Here is a tiny trained network, its code and every weight. The questions are about switching its units off for an input and a class, where a switched-off unit gives its printed mean instead of its output.

import numpy as np


def w(rows, s, z=0):
    codes = np.array(rows[::2]) - 128.0
    scale = np.full(codes.shape[1], s)
    scale[-1] = z or s
    return codes * scale


def f(y):
    return np.maximum(y, 0)


def log_softmax(a):
    a = a - a.max(-1, keepdims=True)
    return a - np.log(np.exp(a).sum(-1, keepdims=True))


def net(x, mask):
    res = np.array(x, float).reshape(1, 2) / 4 @ E
    y = f(res @ A[0][:, :-1].T + A[0][:, -1])
    res = res + np.where(mask, y, B[0][:, -1]) @ B[0][:, :-1]
    return log_softmax(res[-1] @ U[:, :-1].T + U[:, -1])


A, B = {}, {}
E = w([
[70,53,77,223,57],'x0',
[251,173,60,88,51],'x1',
],0.012)
A[0] = w([
[112,54,71,197,89,74],'n1',
[76,128,139,111,130,195],'n2',
[132,129,79,134,168,117],'n3',
[31,115,224,135,225,106],'n4',
[219,145,90,109,5,160],'n5',
[251,181,21,78,66,76],'n6',
[99,108,158,111,106,254],'n7',
[115,157,126,2,232,100],'n8',
[109,146,121,74,133,204],'n9',
[58,137,201,197,211,116],'n10',
[97,81,61,152,103,240],'n11',
[193,181,222,51,168,125],'n12',
[131,78,119,251,51,164],'n13',
],0.0087,0.0098)
B[0] = w([
[165,87,123,194,74,189],'n1',
[123,126,102,75,160,185],'n2',
[68,146,120,138,98,128],'n3',
[93,121,28,143,140,230],'n4',
[90,114,41,104,184,252],'n5',
[84,123,36,138,120,250],'n6',
[173,107,145,76,194,222],'n7',
[179,74,143,254,46,201],'n8',
[234,131,204,92,178,187],'n9',
[77,103,54,117,123,216],'n10',
[185,96,147,121,154,235],'n11',
[183,85,108,184,99,220],'n12',
[179,63,181,161,144,234],'n13',
],0.0099,0.013)
U = w([
[221,85,162,252,67,80],'0',
[94,121,54,114,139,116],'1',
[228,120,182,28,198,254],'2',
[105,203,184,82,99,75],'3',
[85,176,174,34,15,82],'4',
[125,198,176,47,76,81],'5',
[107,207,185,152,76,93],'6',
[113,203,154,132,86,78],'7',
],0.011,0.0082)

Each question gives the input, the list of numbers given to net, and the class t.
The units are the neurons (one row each of A and B). Each row of codes is followed by its name. A weight is (code - 128) times the scale printed after its matrix; where a second scale follows, it is the last column's (A, B and U).
mask holds one flag per neuron, in row order. A switched-off neuron (its flag False) gives its mean, the last column of its row in B, instead of its output. The means were averaged over made-up inputs and are rounded, as every weight is.
A unit's drop is (log p(t) with every unit on - log p(t) with that unit switched off) / (log p(t) with every unit on - log p(t) with every unit switched off).
The circuit of an input: a set's keep is (log p(t) with only the set's units on - log p(t) with every unit switched off) / (log p(t) with every unit on - log p(t) with every unit switched off). Starting from the 12 units with the biggest drops (on a tie, the unit counted first), units are removed one at a time, each time the one whose removal leaves the highest keep (on an exact tie, the one counted first), for as long as the keep stays at least 0.8.
units of the circuit, in order: the units of the circuit, biggest drop first
top k neurons: the k neurons with the biggest drops, biggest first
drop of u: that unit's drop, to one decimal
input [3,1], class 2: units of the circuit, in order : (n8 n6)
input [3,5], class 1: units of the circuit, in order : (n5)
input [-1,-3], class 2: top 2 neurons : (n6 n5)
input [2,2], class 2: units of the circuit, in order : (n8 n4)
input [-6,3], class 0: top 2 neurons : (n8 n12)
input [-4,3], class 0: top 2 neurons : (n8 n12)
input [-2,4], class 1: top 2 neurons : (n6 n13)
input [6,7], class 1: top 2 neurons : (n5 n6)
input [-4,4], class 0: top 4 neurons : (n12 n8 n4 n10)
input [-8,-8], class 0: top 3 neurons : (n8 n12 n5)
input [-6,-6], class 0: top 3 neurons : (n8 n5 n12)
input [2,5], class 1: top 2 neurons : (n6 n5)
input [-4,-5], class 1: top 3 neurons : (n4 n10 n13)
input [-2,5], class 1: units of the circuit, in order : (n6)
input [3,-1], class 2: top 2 neurons : (n8 n12)
input [3,-3], class 2: top 3 neurons : (n8 n6 n12)
input [-7,-7], class 0: drop of n5 : 0.3
input [2,1], class 2: drop of n10 : 0.0
input [-8,0], class 0: drop of n8 : 0.4
